In the rows, 128 means zero.
Each row of numbers stands for one thing and depends on some of the facts below. Use the named rows to name the rest.

Facts:
η: belongs to class; κ: points at; α: is of sort
η a <- Q_425 Q_906 Q_597 Q_980 Q_291 Q_49 Q_347 Q_764 Q_233 Q_637 Q_36 Q_996 Q_42 Q_258 Q_946 Q_373 Q_776 Q_76 Q_617 Q_614 Q_967 Q_146 Q_928 Q_570 Q_309 Q_11 Q_919 Q_413
η f <- Q_452 Q_605 Q_815 Q_324 Q_686 Q_496 Q_331 Q_396 Q_757 Q_883 Q_963
η c <- Q_86 Q_85 Q_700 Q_720 Q_887 Q_588 Q_945 Q_912 Q_865 Q_553 Q_910 Q_483 Q_380 Q_79 Q_529 Q_398 Q_74 Q_51 Q_480 Q_837 Q_228
η b <- Q_561 Q_473 Q_772 Q_422 Q_539 Q_493 Q_791 Q_730 Q_526 Q_299 Q_453 Q_119 Q_899 Q_105 Q_129 Q_22 Q_858 Q_993 Q_903 Q_292 Q_182 Q_160
η d <- Q_611 Q_922 Q_250 Q_592 Q_448 Q_417 Q_987 Q_323 Q_475 Q_73 Q_944 Q_732 Q_894 Q_405
η e <- Q_548 Q_934 Q_880 Q_120 Q_744 Q_840 Q_990 Q_194 Q_43
[Q_425 Q_86 Q_772 Q_49 Q_422 Q_250 Q_637 Q_945 Q_815 Q_912 Q_76 Q_129 Q_840 Q_480 Q_883 Q_919 Q_292 Q_194] κ Q_331
[Q_86 Q_597 Q_980 Q_772 Q_548 Q_865 Q_448 Q_76 Q_405 Q_228 Q_903 Q_413] κ Q_36
[Q_906 Q_887] κ Q_120
[Q_597 Q_700 Q_730 Q_160] κ Q_76
[Q_980] κ Q_912
[Q_980 Q_912] κ Q_291
[Q_473] κ Q_840
[Q_291 Q_233 Q_686] κ Q_129
[Q_772 Q_49 Q_539] κ Q_928
[Q_49 Q_588] κ Q_686
[Q_347 Q_539] κ Q_483
[Q_347 Q_250 Q_453 Q_76 Q_480 Q_732] κ Q_228
[Q_422 Q_233 Q_946] κ Q_380
[Q_493] κ Q_996
[Q_250] κ Q_473
[Q_730 Q_483 Q_776 Q_120 Q_146 Q_292] κ Q_865
[Q_299 Q_413] κ Q_323
[Q_592] κ Q_529
[Q_592] κ Q_605
[Q_592] κ Q_764
[Q_448] κ Q_292
[Q_686] κ Q_772
[Q_417 Q_840 Q_570 Q_903] κ Q_548
[Q_373 Q_398 Q_919] κ Q_496
[Q_323 Q_74] κ Q_919
[Q_120] κ Q_405
[Q_617] κ Q_43
[Q_74] κ Q_592
[Q_51] κ Q_946
[Q_967 Q_993] κ Q_480
[Q_105] κ Q_720
[Q_944] κ Q_906
[Q_22] κ Q_637
[Q_993] κ Q_324
[Q_11] κ Q_119
[Q_894] κ Q_561
[Q_405] κ Q_880
[Q_194] κ Q_945
[Q_160] κ Q_837
{Q_425 Q_906 Q_473 Q_700 Q_772 Q_588 Q_880 Q_912 Q_865 Q_299 Q_331 Q_946 Q_417 Q_373 Q_453 Q_776 Q_76 Q_475 Q_79 Q_529 Q_74 Q_899 Q_146 Q_744 Q_757 Q_840 Q_480 Q_837 Q_993 Q_894 Q_405 Q_228 Q_903 Q_43 Q_160} α 171
{Q_452 Q_934 Q_233 Q_730 Q_815 Q_258 Q_380 Q_987 Q_129 Q_292 Q_182} α 183
{Q_86 Q_561 Q_980 Q_347 Q_764 Q_548 Q_539 Q_922 Q_493 Q_250 Q_637 Q_945 Q_526 Q_36 Q_996 Q_324 Q_910 Q_483 Q_120 Q_617 Q_51 Q_944 Q_570 Q_309 Q_919 Q_194 Q_963} α 346
{Q_597 Q_605 Q_291 Q_611 Q_720 Q_422 Q_592 Q_448 Q_496 Q_553 Q_614 Q_398 Q_119 Q_967 Q_105 Q_928 Q_858 Q_883 Q_990} α 816
{Q_85 Q_49 Q_887 Q_791 Q_686 Q_42 Q_323 Q_73 Q_396 Q_22 Q_11 Q_732 Q_413} α 885

Some rows with their names:
Q_405: [145 129 122 141 100 106 115 122 121 108 154 132 122 124 128 159 136 132
 101 154 161 131  96 125 139 164 124  62 142 136 166 141 125 113 136 136
 131 161]
Q_74: [124 125 139 125 124 144 143 111 125 133 121 122 127 137 131 105 147 100
 134 105 118 144 170 124 113 124 128 136 117 125 113 118 134 126 127 125
 126 118]
Q_906: [138 131 112 142 132 107  99 158 125 134 148 134 105 121 118 151 128 149
  99 155 123 120  97 127 115 167 120  78 126 137 159 128 127 123 130 129
 124 150]
Q_228: [124 125 139 125 126 145 142 109 125 134 121 122 126 138 130 104 148 102
 134 104 116 147 169 124 114 123 127 138 118 126 113 118 135 125 127 125
 125 116]
Q_946: [138 131 112 141 131 107  98 158 125 133 147 134 105 121 118 151 128 151
  99 155 122 121  96 126 116 166 121  77 126 137 159 129 127 122 131 129
 124 150]
Q_43: [158 138 179 113 113 105  70  99 150 103 141 140 187 169 200  33 234  76
 149  79 169 184 183 126 154  69 112 201 156 143 106  93 121 133   5 145
 119 117]
Q_987: [128 131 127 119 105  85 129 129 126 113 148 137 107 128 153 170  94 144
 103 177 133 137  82 126 174 150 133  83 144 132 148 161 130 115 143 140
 135 164]
Q_233: [118 133 118 121 139  78 113 165 123 139 140 136  91 120 147 160  92 153
 101 186  99 113  89 128 152 154 131 100 125 126 140 151 134 132 143 133
 131 158]
Q_561: [136 123 125 149 137 163 187 140 160 164 144 139 100 126  64 135 125 151
 135  38 123  96 197 122 120 109 159 152 126 186 139 156 112  57 135 118
 123  80]
Q_526: [121 119 120 137 132 157 143 120 135 126 136 126 125 123 107 147 135 130
 133 105 107 134 162 131  99 123 131 175 120 146 133 120 126 136 142 120
 118 113]
Q_309: [141 129 105 146 138 115  94 155 132 130 149 134 133 116 106 156 124 164
 105 145 148 106  91 130 113 160 123  87 130 144 161 122 122 124 136 127
 123 141]
Q_945: [127 123 131 128 132 153 138 106 130 129 123 124 156 133 119 110 145 114
 141  94 144 130 165 128 110 117 132 145 122 130 115 110 130 125 132 123
 125 107]
Q_592: [140 131 124 135 111 101 132 112 131 113 140 138 125 118 121 161  94 149
 116 148 121 143  44 127 164 122 117  62 161 123 161 148 111 122 116 135
 135 152]
Q_611: [136 131 126 138 112  93 131 114 128 113 136 135 128 112 125 160 104 139
 116 159 128 128  53 128 164 124 120  64 155 117 159 151 115 130 125 134
 137 157]
Q_398: [114 126 144 124 137 128 157 103 127 141 104 123 133 122 131 106 120 101
 148 115  90 133 129 127 140  86 124 139 129 101 105 130 127 147 117 123
 135 117]
Q_928: [133 133 116 135 143 102 116 149 134 139 133 139 107 113 113 152  88 165
 115 148  83 130  44 128 142 123 114  79 142 122 156 136 113 133 110 129
 129 143]
Q_11: [106 125 102 106 130 145 101 163 172 158 158 135 117 129  96 141  74 168
 123 247 233  91  22 133 104 169 105 162 120  96 146 145 128 123 129 131
 147 176]
Q_413: [131 133 105 125 139 111 104 178 141 112 132 129 130 115 125 172  99 171
 108 177 170  83  92 139 141 155 118 138 127 117 137 145 127 113 153 130
 128 168]
Q_42: [133 133 104 122 138 118 103 176 142 109 136 132 127 121 121 174  90 179
 108 167 163  97  84 138 141 152 116 137 131 126 139 142 124 106 147 131
 125 164]

Rows to name:
No name comes twice in this set of rows, the named rows included.
[122 133 117 119 137  86 113 165 129 136 142 139  88 126 144 160  84 163
 103 175  94 126  79 128 151 151 129  98 128 132 143 148 131 124 135 134
 128 153] => Q_258
[118 119 120 140 134 148 141 121 132 126 132 123 127 117 111 147 142 119
 133 114 117 119 171 132 100 125 133 177 116 140 130 124 130 144 148 120
 121 118] => Q_539
[110 123 120 117 134 153 151 143 142 109 118 121 120 121 125 165 108 134
 136 137 131 109 164 140 127 119 126 229 117 122 108 143 132 125 162 123
 123 141] => Q_22
[143 129 104 143 137 121  95 153 134 128 150 137 132 121 103 155 119 170
 105 136 143 117  85 130 113 157 123  87 133 148 163 118 119 117 129 128
 122 136] => Q_36
[109 128 143 100 130 131 156 114 131 134 119 130 108 147 153 115  98 121
 138 116  81 164 144 124 147 105 134 157 124 126  99 135 136 117 126 131
 128 114] => Q_380
[137 131 114 125 108 107 120 142 134  89 138 126 149 118 135 182 108 149
 108 180 209  91  95 137 164 154 122 123 144 118 142 157 126 107 163 137
 135 180] => Q_732
[148 127 114 145 107 113 111 119 128 104 155 132 152 119 117 164 133 145
 106 146 188 116  93 129 135 158 129  71 146 143 166 134 121 116 142 134
 130 153] => Q_922
[134 130 127 141 113  85 132 115 123 117 135 131 131 106 128 161 110 129
 115 170 138 111  61 129 164 126 122  64 152 110 156 155 119 139 131 133
 140 164] => Q_448
[131 126 137 117 122 163 142 106 134 130 127 130 122 151 123 106 131 123
 135  80 102 180 149 122 112 118 123 135 127 139 119 110 127 106 109 127
 119 105] => Q_529
[111 122 131 130 139 137 164 114 135 135 119 128 100 115 116 145 105 124
 143 116  50 144 122 131 126  90 124 168 129 121 125 137 121 150 123 121
 126 120] => Q_858
[108 122 132 133 140 130 163 116 132 137 115 125 102 110 120 143 112 114
 142 127  54 130 131 132 127  91 125 170 126 115 122 140 124 159 130 119
 128 125] => Q_422

Now the same things, written a new way:
Named rows:
Q_258: [ 87  98  92 141 105 144 150  87 102 130 107 163 154 124 126 100 115 129
 175  98 150 140 108  99 116  98 159 169 128 179 107  96 147 115 173 127
 126  79 155 169 124 138 160 117  93]
Q_899: [ 99  85  99 162  88 165 105 120  75 156 102 162 197 123 103 122 133 119
 163 104 144 126 103  95 112  73 156 169 114 196 111 127 141 107 156 122
 108 104 150 113 107 135 126  98  89]
Q_309: [ 98  94  91 134  96 150 129  99  98 142 103 174 154 130 128  93 122 124
 184 115 126 134 127 105 108 116 166 181 131 193 122 108 146 119 192 136
 151 134 148 175 125 129 141  91 100]
Q_993: [ 92  89  92 167  96 158  95 101  68 142 107 146 189 137  94 115 141 109
 179 105 129 134 109 102 129  92 168 192 127 187 120 125 132 117 151 116
 118 119 136 117 116 117 102  85  93]
Q_700: [ 99 111  94 178  82 135 100  83  80 145 106 169 202 146  96 106 167  98
 184 114 153 151 128 104 120 111 189 169 158 171 116 129 140 109 160 119
  97 138 131 136 123 101 129 100 114]
Q_76: [100 114 101 180 112 163  89  90  82 112 113 145 170 140  93  74 158 102
 163  94 127 139 130 117 131 117 157 147 163 180 100 129 140 117 129 102
 119 140 126 159 111 132 127  99 114]
Q_570: [ 80 112  88 147  82 155 110  84 104 133 113 160 147 121 120 100 139 123
 181 102 127 148 127 113 117 104 165 194 146 183 124 115 140 110 170 119
 166 145 126 178 122 129 127  91  93]
Q_757: [ 91  98 122 121 140 152 109  52 127 122 111 164 159 182 119  90 149  84
 126  87 130 145 130 136  75 140 166 103 131 158  99 130 156 125 140 144
 135 101 199 191 127 160 146 114 113]
Q_448: [ 89 112  66 167  69 108 143  75 120 135 129 184 177 103 118 104 132 101
 179 104 152 148 143 108 128 144 178 156 173 188 110 116 144 110 134  92
 127 160 123 160 111 114 135  96 129]
Q_887: [ 76 110  92 172  76 121 125  82  97 145 116 164 178 138 113 118 152 113
 195 116 149 144 128  99 130 111 191 196 148 159 120 109 133 110 189 125
 103 119 114 152 126 100 145 102 108]
Q_496: [ 89  90  80 103 130 124 135  44 150 119 119 173 137 162 130  76 121  90
 147 104 131 151 141 136  78 180 168 122 137 173 107 115 159 142 144 140
 173 139 189 198 125 145 136  89 103]
Q_894: [ 91 111 104 161  91 126 107  72  96 154 108 161 197 152  99 115 163  86
 176 112 143 153 139 111 116 128 187 168 156 168 109 124 142 116 158 137
 105 125 136 147 127 116 135 110 119]
Q_73: [ 80 104 101 153  87 127 137  81 108 159 100 176 182 126 124 109 145 106
 173 113 158 152 133  99 104 110 181 160 143 175 109 110 145 103 190 136
 111  96 142 156 122 128 164 129 125]
Q_548: [ 77 138 110 150  79 146 118  71 132 132 117 177 143  96 127 100 150 103
 176  73 137 152 148 119 124  98 166 154 172 189 105 120 146  91 147  99
 163 137 115 199 121 133 152 132  98]
Q_299: [ 83  88 100 165  93 169  84 100  73 142 107 151 190 123 105 132 148 119
 156 101 146 134 106 103 130  70 155 185 122 193 116 127 131 109 136 104
 113 113 142 116 115 126 118  94  82]
Q_182: [ 86  86  74 152  95 150 153 115  86 127 104 158 162 109 103  97 109 138
 190 112 135 138 106  82 127  94 162 196 121 188 123 100 133 113 193 115
 135  83 141 127 120 134 134  95  97]
Q_396: [ 74 102 113 123 134 140 123  42 141 119 111 165 141 165 131  85 143  92
 139  84 125 147 134 132  82 133 173 124 128 153 104 121 147 122 166 145
 144  91 187 211 129 161 162 125 105]
Q_996: [ 97 100  96 134  88 152 126  89 102 144 101 171 153 120 123  94 128 116
 194 111 128 136 123 101 104 113 163 183 131 191 121 104 148 119 192 131
 154 132 137 178 118 126 144  94 105]
Q_858: [104  64  50 139  76 146 138 115  81 149 110 166 175 102 114 109  98 125
 191 119 146 133 111  95 116 112 150 188 125 212 121 106 144 124 156 104
 143 136 151 123  97 123 120  76  98]

Name these rows:
No name comes twice in this set of rows, the named rows included.
[ 88  80  54 156  77 143 121  98  89 139 121 164 168 102 106 120 114 122
 180 113 143 134 112  99 125 110 153 199 131 211 122 109 134 120 141  96
 142 150 140 125 103 118 108  68  95] => Q_105
[ 78 120 114 146 127 132  68  65 106 134 113 140 177 150 117  90 178  93
 157  93 150 161 140 120 114 110 156 149 167 180  92 113 148 127 135 120
 117 130 146 159 125 136 144 130 126] => Q_840
[ 62 104  89 143 102 141 122  68 102 132 116 151 148 132 121 107 133 129
 178  90 153 155 111 101 130 101 160 189 132 177 102  91 142 118 161 116
 138  90 145 165 132 129 149 110  86] => Q_233
[ 92 101 117 135 160 150  90  52 116 119 115 138 154 183 133  70 161 102
 120  90 127 150 136 132  78 141 149  99 140 163  98 120 149 139 138 147
 122 117 197 189 117 169 159 111 127] => Q_331
[ 82 122  91 141 113 126 102  84 110 145 117 150 146 133 142  85 151 116
 177 107 130 156 143 116 104 139 155 178 163 189 117  94 143 130 174 142
 150 149 136 185 129 131 158 107 129] => Q_194
[ 94 107  86 155  69 125 132 103  96 153 106 188 175 119 134 102 135 129
 199 137 150 146 129  98 104 124 182 180 150 185 120 105 148 108 204 134
 133 142 124 168 111 108 163  99 116] => Q_910
[ 79 102  94 148  98 145 118  82  92 129 107 148 151 139 108  92 134 103
 182  97 129 143 123 103 126 110 175 185 133 170 116 110 138 119 174 117
 138 106 143 169 128 124 133  95  96] => Q_11
[ 84  96  60 156  72 109 124  71 102 149 120 173 183 114 120 114 135 107
 193 127 167 157 133 102 123 145 178 187 155 188 115 102 138 121 142 103
 124 155 119 142 112  91 132  83 114] => Q_398
[ 95 102 108 157 103 152  92  77  88 138 109 149 175 158  91 111 153  90
 177  96 130 133 124 107 115 110 169 171 136 174 112 123 144 130 149 123
 119 118 156 157 138 113 110  88 100] => Q_906
[ 81 105  78 174  81 144 146 112  94 120 125 150 156 116  97 121 113 137
 196 108 131 116 111  89 151  83 155 203 124 174 125 100 118 120 175 114
 103 102 136 139 128 123 120  83  98] => Q_730
[ 71 100  78 177 101 148 131 129  88 130 133 134 159 106 121 115 121 153
 176 111 147 114 122  86 152  60 136 193 126 178 118  84 113 119 167 108
  80 105 134 136 123 137 143 103 109] => Q_292
[ 94 102 109 184  94 176  95 103  80 138 108 156 183 110  96 118 146 118
 166  83 139 136 105 103 138  66 158 159 139 196 107 135 135  90 126  92
 110 112 132 126 104 134 116 101  89] => Q_903
[ 66 103  88 147 106 149  86  81 101 137 125 145 149 116 152 108 142 136
 165 113 151 149 128 110 115  99 145 187 143 195 119 100 135 127 161 129
 151 140 135 173 121 138 156  97  97] => Q_919
[ 62 120  93 152  89 131 109  73 113 155 124 168 169 114 142 106 158 137
 176 123 159 159 143 103 117 106 160 175 169 193 114 102 137 105 166 132
 133 141 125 161 114 131 173 117 123] => Q_250

The same things again, as new rows of numbers:
Known rows:
Q_944: [114 102 103 103 127 143 127 128 103 188 123 124  99 169 111 125 104 131
 112 121  85 135 121 119 161 134  90  88 143 103]
Q_331: [115 123 133 135 122 106 128 122 126 154 179 106  97 166 148 126 111 130
 117 177 111 124 145 151 119  74 138  36  87  78]
Q_912: [118  89  83 130 124 132 173 124 110 125 106 136  92 142 115 119 137 163
 108  81 162 126  84 112 119 177 126  69 109 117]
Q_637: [128  86 101  95 131 168 168 153  60 149 127 161 104 153 138 129 113 140
 108 110 134 133 110  92 138 188 127  76 110 126]
Q_323: [110 120 102 103 104 140 136 132 130 161 123 112  89 167 111 125 135 139
 146 136  65 134 102 143 148 150  96 100 151 107]
Q_73: [118 122 107 108 115 140 135 117 137 163 115 134 123 174 116 137 123 123
 141 151  78 148  96 138 136 146 109 115 142  94]
Q_963: [125 112 142 118 139 124  97 128 120 193 154 109 104 160 125 144 103 126
 128 162  80 114 164 146 142  54 126  95 121  88]
Q_865: [118  51  83 164 131 132 148 130 114 126  93 134 110 131 101 160 152 139
  96  79 160 141  49 117 158 149  91 117  87 104]
Q_36: [144  77  95 116 142 155 153 148  75 172 100 165 153 123 111 146 116 104
 101 105 127 122  73 115 171 161 124 144 118 108]
Q_597: [137  74  63 125  81 140 173 132  77 153  93 117 163 126 127 144 136 114
  93 112 138 125  66 137 147 162 101 113 106 141]
Q_347: [140  83  80 114 143 172 162 130  71 162  90 132 124 131 132 150 106 125
 108  99 109 143 113  85 161 164 103 116 133 150]
Q_791: [138  96 145 143 137 128 108 140 128 131 140 106 128 116 152 172 138 190
 159 156 103 105 139 146 111  86 157 136 105 125]
Q_686: [116 120 140 130 101 128 110 140 133 163 164  88  77 160 129 134 130 149
 155 170  64 110 147 170 140  82 110  91 136 110]
Q_588: [126  87  80 133 124 131 162 121 132 136  86 129 110 121 105 126 144 169
 113  68 145 133  94 106 121 173 113  93 120 123]
Q_529: [139  94  73 134 135 127 158 106 139 133  84 141 126 127 109 132 142 151
 118  77 149 139  91 101 116 165 124 105 115 113]
Q_700: [126  83  81 142 133 131 163 114 129 130  83 119 108 124 111 141 142 157
 116  78 150 138  82 108 130 159 110 101 116 128]
Q_894: [118 117  88 128 117 115 141 113 126 168 125  97 108 155 114 115 112 127
 111 125 104 149 105 136 138 131  91  74 124  96]
Q_11: [141  97  95 117 107 166 157 146 102 135 111 138 124 129 129 141 128 135
 135 118 103 143  92 106 141 185 113 132 136 138]
Q_553: [137  79  70 116 100 124 153 102 137 155  68 134 148 141 126 143 145 153
 109  87 153 128  90 106  98 169 121 110 115 127]

Name these rows:
No name comes twice in this set of rows, the named rows included.
[121 124  86 121 118 117 147 106 142 169 131 111 130 155 118 117 112 116
 112 129 102 155 107 132 132 130 105  87 117  85] => Q_475
[142  94  86 110 116 158 153 137 117 141 108 156 144 127 130 145 129 136
 138 120 100 147  96 104 133 189 125 142 127 123] => Q_42
[104 102 125 124  81 110 126 123 108 165 165  79 100 179 152 137 120 131
 114 169 114 106 148 165 112  71 129  32  92  98] => Q_883
[134  90  98 113 128 149 146 117 146 128  84 159 117 145 118 149 148 165
 140 102 131 132  82 101 121 181 133 138 137 115] => Q_85
[126 124 112 148 119  99 115 113 148 169 155  88 116 141 133 130 113 133
 117 158  91 131 142 153 127  62 125  78 107  88] => Q_757
[115  85 123  91 112 140 121 118 154 172 123 123 135 193 126 138 108  91
 136 143  93 133 110 134 134 154 113 112 159 108] => Q_987
[119  83  95 126 119 155 142 128 130 129  88 140 103 141 109 152 163 173
 146  92 123 132  82 105 133 175 112 130 140 136] => Q_887
[124 120 132 131 114 122 108 124 149 159 153 102 108 161 139 150 125 133
 155 183  67 121 143 162 131  69 130 107 128  90] => Q_396
[133  97 125 170 151 117 138 111 113 128 111  57 118 103 150 163 105 179
 121 141 123 103 143 142 131  62 134  87  92 152] => Q_453
[144  89  90 109 129 159 153 143  83 163 107 149 123 131 120 135 116 132
 117  97 117 137 111  90 152 171 108 123 130 136] => Q_617
[140  87  60 116  88 143 173 115  93 154  93 108 155 130 131 134 126 127
 107 109 132 139 105 113 125 182 102  98 116 153] => Q_967
[111 102  79 114  77 119 139 112 116 188 104  96 128 171 119 121 126 125
 108 130 102 137 105 148 124 133  86  77 125 114] => Q_592
[157 107  19 158  47 130 162 121 131 170 163 145 123 157 121 160 161  30
  96 147  92 110 178 113 116  79 125  90 117 114] => Q_990
[132  87 147 160 136 112 127 148 103 129 155  84 104 107 146 149 122 172
 120 135 140  90 126 172 126  80 147  85  75 115] => Q_772
[126  99  98 115 104 171 170 155  92 127 123 146 115 140 128 140 131 139
 127 126 115 142  98 108 129 194 119 108 125 132] => Q_49

